Below is a small trained network, with its code and all its weights. Each question gives an input and a class and asks what happens when units are switched off, that is, made to give their printed mean instead of their output.

import numpy as np


def w(rows, s, z=0):
    codes = np.array(rows[::2]) - 128.0
    scale = np.full(codes.shape[1], s)
    scale[-1] = z or s
    return codes * scale


def f(y):
    return y / 2 * (1 + np.tanh(0.7978845608 * (y + 0.044715 * y**3)))


def log_softmax(a):
    a = a - a.max(-1, keepdims=True)
    return a - np.log(np.exp(a).sum(-1, keepdims=True))


def net(x, mask):
    res = np.array(x, float).reshape(1, 4) / 4 @ E
    y = f(res @ A[0][:, :-1].T + A[0][:, -1])
    res = res + np.where(mask, y, B[0][:, -1]) @ B[0][:, :-1]
    return log_softmax(res[-1] @ U[:, :-1].T + U[:, -1])


A, B = {}, {}
E = w([
[122,21,65],'x0',
[127,129,132],'x1',
[254,128,106],'x2',
[118,193,31],'x3',
],0.0083)
A[0] = w([
[175,131,118,2],'n0',
[155,149,31,182],'n1',
[59,125,127,48],'n2',
[79,125,136,43],'n3',
[147,201,162,37],'n4',
[123,59,83,65],'n5',
[177,84,208,110],'n6',
[154,235,184,47],'n7',
[40,132,141,65],'n8',
[112,58,53,25],'n9',
[131,136,119,48],'n10',
[138,83,231,25],'n11',
[133,172,164,52],'n12',
[184,119,115,77],'n13',
[115,169,70,43],'n14',
[52,202,25,41],'n15',
[238,129,147,50],'n16',
[135,181,182,25],'n17',
[137,178,172,94],'n18',
[62,131,136,63],'n19',
[126,156,85,105],'n20',
[245,147,113,33],'n21',
[131,144,101,31],'n22',
[180,219,13,105],'n23',
[32,130,144,91],'n24',
[126,77,100,47],'n25',
[149,187,194,78],'n26',
[130,19,73,43],'n27',
[134,99,110,83],'n28',
[121,160,81,60],'n29',
[188,123,121,69],'n30',
[130,183,174,57],'n31',
[47,116,142,65],'n32',
[127,237,144,127],'n33',
],0.013,0.0068)
B[0] = w([
[199,97,102,122],'n0',
[99,143,187,237],'n1',
[182,120,108,143],'n2',
[201,102,109,128],'n3',
[127,115,86,157],'n4',
[119,106,25,171],'n5',
[106,49,199,193],'n6',
[106,113,60,197],'n7',
[232,145,125,164],'n8',
[97,99,57,174],'n9',
[148,89,118,110],'n10',
[166,13,138,173],'n11',
[132,60,45,136],'n12',
[168,170,108,148],'n13',
[202,2,156,146],'n14',
[165,65,175,202],'n15',
[188,178,107,185],'n16',
[137,88,71,144],'n17',
[88,76,49,156],'n18',
[219,152,117,144],'n19',
[132,104,164,148],'n20',
[224,176,141,194],'n21',
[156,80,123,116],'n22',
[137,39,183,254],'n23',
[243,170,112,180],'n24',
[117,83,53,141],'n25',
[101,81,62,171],'n26',
[99,117,23,206],'n27',
[129,123,78,130],'n28',
[153,81,172,139],'n29',
[164,165,109,147],'n30',
[119,64,26,149],'n31',
[246,145,141,161],'n32',
[65,82,65,211],'n33',
],0.0078,0.0082)
U = w([
[194,168,106,111],'0',
[60,88,58,81],'1',
[86,118,144,253],'2',
[103,29,199,54],'3',
[7,220,186,119],'4',
],0.013,0.017)

Each question gives the input, the list of numbers given to net, and the class t.
The units are the neurons (one row each of A and B). Each row of codes is followed by its name. A weight is (code - 128) times the scale printed after its matrix; where a second scale follows, it is the last column's (A, B and U).
mask holds one flag per neuron, in row order. A switched-off neuron (its flag False) gives its mean, the last column of its row in B, instead of its output. The means were averaged over made-up inputs and are rounded, as every weight is.
A unit's drop is (log p(t) with every unit on - log p(t) with that unit switched off) / (log p(t) with every unit on - log p(t) with every unit switched off).
The circuit of an input: a set's keep is (log p(t) with only the set's units on - log p(t) with every unit switched off) / (log p(t) with every unit on - log p(t) with every unit switched off). Starting from the 12 units with the biggest drops (on a tie, the unit counted first), units are removed one at a time, each time the one whose removal leaves the highest keep (on an exact tie, the one counted first), for as long as the keep stays at least 0.8.
circuit, biggest first: the units of the circuit, biggest drop first
k most important neurons: the k neurons with the biggest drops, biggest first
drop when u is switched off: that unit's drop, to one decimal
input [6,-1,-1,8], class 3: circuit, biggest first -> (n15; n23)
input [-2,-2,-7,7], class 0: circuit, biggest first -> (n24; n8)
input [-3,3,-8,-7], class 0: circuit, biggest first -> (n24; n32)
input [4,-8,8,-7], class 0: circuit, biggest first -> (n16)
input [-5,-1,3,3], class 1: circuit, biggest first -> (n33; n7)
input [6,6,-1,-4], class 1: circuit, biggest first -> (n27; n5)
input [-3,3,-7,8], class 3: circuit, biggest first -> (n15; n14)
input [8,-5,6,-8], class 1: 2 most important neurons -> (n27; n5)
input [-5,4,-8,8], class 0: 2 most important neurons -> (n24; n8)
input [-5,1,1,8], class 3: circuit, biggest first -> (n23; n15)
input [2,-3,6,-6], class 0: 2 most important neurons -> (n16; n23)
input [-5,-4,3,3], class 1: 2 most important neurons -> (n33; n7)
input [4,5,-3,6], class 3: 2 most important neurons -> (n15; n14)
input [0,3,6,8], class 3: circuit, biggest first -> (n23)
input [0,0,-5,-5], class 0: drop when n32 is switched off -> 0.2
input [0,-2,-1,3], class 4: drop when n11 is switched off -> 0.1
